Here is a tiny trained network, its code and every weight. The questions are about switching its units off for an input and a target symbol, where a switched-off unit gives its printed mean instead of its output.

import numpy as np


def w(rows, s, z=0):
    codes = np.array(rows[::2]) - 128.0
    scale = np.full(codes.shape[1], s)
    scale[-1] = z or s
    return codes * scale


def f(y):
    return np.maximum(y, 0)


def softmax(a):
    e = np.exp(a - a.max(-1, keepdims=True))
    return e / e.sum(-1, keepdims=True)


def log_softmax(a):
    a = a - a.max(-1, keepdims=True)
    return a - np.log(np.exp(a).sum(-1, keepdims=True))


def net(x, mask):
    ids = ['αβεζηλμπστφψω'.index(c) for c in x.split()]
    T = len(ids)
    res = E[ids] + P[:T]
    r = res
    for j in range(3):
        rows = slice(2 * j, 2 * j + 2)
        q, k, v = (r @ M[0][rows].T for M in (Q, K, V))
        z = softmax(np.where(np.tri(T) > 0, q @ k.T / 2**0.5, -1e9)) @ v
        o = O[0][rows]
        res = res + np.where(mask[j], z, o[:, -1]) @ o[:, :-1]
    y = f(res @ A[0][:, :-1].T + A[0][:, -1])
    res = res + np.where(mask[3:7], y, B[0][:, -1]) @ B[0][:, :-1]
    return log_softmax(res[-1] @ U[:, :-1].T + U[:, -1])


Q, K, V, O, A, B = {}, {}, {}, {}, {}, {}
E = w([
[97,135,156,95,138],'α',
[164,163,129,138,211],'β',
[59,64,145,26,106],'ε',
[49,110,153,159,183],'ζ',
[149,159,90,99,94],'η',
[146,115,169,137,129],'λ',
[139,136,68,71,144],'μ',
[145,133,89,84,123],'π',
[91,160,196,146,89],'σ',
[141,110,125,54,105],'τ',
[153,171,87,90,81],'φ',
[145,250,130,97,188],'ψ',
[78,177,119,196,118],'ω',
],0.02)
P = w([
[128,111,127,159,116],'0',
[82,159,76,95,117],'1',
[160,149,152,114,115],'2',
[122,114,97,167,141],'3',
[58,139,77,124,125],'4',
[187,150,176,107,115],'5',
[115,135,96,174,147],'6',
[34,141,67,132,121],'7',
[214,154,205,95,122],'8',
[100,160,87,182,151],'9',
[2,130,62,144,98],'10',
[176,173,189,93,123],'11',
],0.017)
Q[0] = w([
[186,59,112,154,113],'head 1',
[192,213,211,104,96],'head 1',
[190,76,95,218,95],'head 2',
[234,128,205,142,100],'head 2',
[182,62,135,130,70],'head 3',
[32,87,132,75,12],'head 3',
],0.011)
K[0] = w([
[68,85,41,93,111],'head 1',
[74,175,145,228,70],'head 1',
[127,175,27,121,132],'head 2',
[49,93,66,150,153],'head 2',
[111,173,141,150,193],'head 3',
[252,189,235,95,148],'head 3',
],0.012)
V[0] = w([
[114,101,55,145,141],'head 1',
[194,4,68,48,174],'head 1',
[127,77,176,45,110],'head 2',
[188,147,94,142,67],'head 2',
[156,166,185,143,153],'head 3',
[105,147,156,131,49],'head 3',
],0.014)
O[0] = w([
[63,100,168,135,65,66],'head 1',
[51,254,218,143,138,1],'head 1',
[121,71,194,48,128,195],'head 2',
[207,196,150,238,44,64],'head 2',
[192,131,118,125,171,106],'head 3',
[167,15,147,143,65,136],'head 3',
],0.0097,0.006)
A[0] = w([
[220,134,201,45,89,35],'neuron 1',
[106,58,186,254,238,254],'neuron 2',
[207,172,90,64,67,128],'neuron 3',
[163,81,67,191,193,113],'neuron 4',
],0.0056,0.0047)
B[0] = w([
[87,161,118,246,193,190],'neuron 1',
[161,197,45,42,90,230],'neuron 2',
[88,158,151,153,147,231],'neuron 3',
[106,62,152,180,193,254],'neuron 4',
],0.012,0.0049)
U = w([
[168,121,107,2,120,169],'α',
[134,189,84,121,174,9],'β',
[95,99,206,109,173,107],'ε',
[63,127,61,98,122,10],'ζ',
[142,136,127,146,99,199],'η',
[251,164,128,48,115,85],'λ',
[43,144,149,175,170,146],'μ',
[97,132,154,152,141,164],'π',
[162,112,116,110,109,81],'σ',
[155,136,245,128,181,223],'τ',
[160,134,124,142,83,216],'φ',
[102,117,121,177,198,1],'ψ',
[72,90,78,167,112,63],'ω',
],0.0089,0.005)

Each question gives the input, a string of symbols that net reads in full, and the target symbol t.
The units are the heads (2 rows each of Q, K, V and O) and the neurons (one row each of A and B). Each row of codes is followed by its name. A weight is (code - 128) times the scale printed after its matrix; where a second scale follows, it is the last column's (O, A, B and U).
mask holds one flag per unit, heads first, then neurons. A switched-off unit (its flag False) gives its mean, the last column of its rows in O or B, instead of its output. The means were averaged over made-up inputs and are rounded, as every weight is.
A unit's drop is (log p(t) with every unit on - log p(t) with that unit switched off) / (log p(t) with every unit on - log p(t) with every unit switched off).
The circuit of an input: a set's keep is (log p(t) with only the set's units on - log p(t) with every unit switched off) / (log p(t) with every unit on - log p(t) with every unit switched off). Starting from all 7 units, units are removed one at a time, each time the one whose removal leaves the highest keep (on an exact tie, the one counted first), for as long as the keep stays at least 0.8.
units of the circuit, in order: the units of the circuit, biggest drop first
k most important neurons: the k neurons with the biggest drops, biggest first
which heads matter: for each layer, one digit per head in row order, 1 if its drop is at least 0.15 and else 0, layers parted by /
input α λ β η σ μ, target ψ: which heads matter => 100
input ψ η α α ω β, target ω: units of the circuit, in order => (head 1; neuron 4; head 2)
input α σ ψ β α η, target ψ: units of the circuit, in order => (head 1; neuron 4; neuron 1; neuron 3)
input α α ζ ζ β α ζ ε σ μ ψ α, target ψ: units of the circuit, in order => (head 1; neuron 4; neuron 1)
input α ψ α ζ ζ τ α α ζ, target α: units of the circuit, in order => (neuron 2; head 2)
input α ψ α ψ α α φ α α α η, target α: which heads matter => 010
input ε φ α β ψ μ ω α τ η λ, target τ: units of the circuit, in order => (head 2; head 1)
input λ β β β μ ζ η α β α τ, target β: which heads matter => 101
input β μ β ζ β β μ α ε β α, target ε: units of the circuit, in order => (head 2)
input λ ψ α α ε β, target ε: units of the circuit, in order => (head 2; neuron 1)
input ψ η β τ η, target β: which heads matter => 011
input φ μ σ, target ψ: which heads matter => 100
input λ α μ α ζ μ σ β β β, target β: units of the circuit, in order => (neuron 2; head 1)
input ε φ ω β τ μ ζ ζ μ α ζ ψ, target α: units of the circuit, in order => (head 2)
input ζ η ζ π ζ π β, target β: units of the circuit, in order => (neuron 2; head 2)
input α α π ω α ψ α ε, target ψ: 3 most important neurons => (neuron 4; neuron 2; neuron 3)
input α ψ τ α σ τ η α α λ π, target α: 3 most important neurons => (neuron 4; neuron 1; neuron 3)
input α β φ α η, target φ: which heads matter => 010
input α α ε α ζ τ λ β β μ μ, target β: which heads matter => 101
input ζ α ζ α μ φ ψ σ, target φ: which heads matter => 010
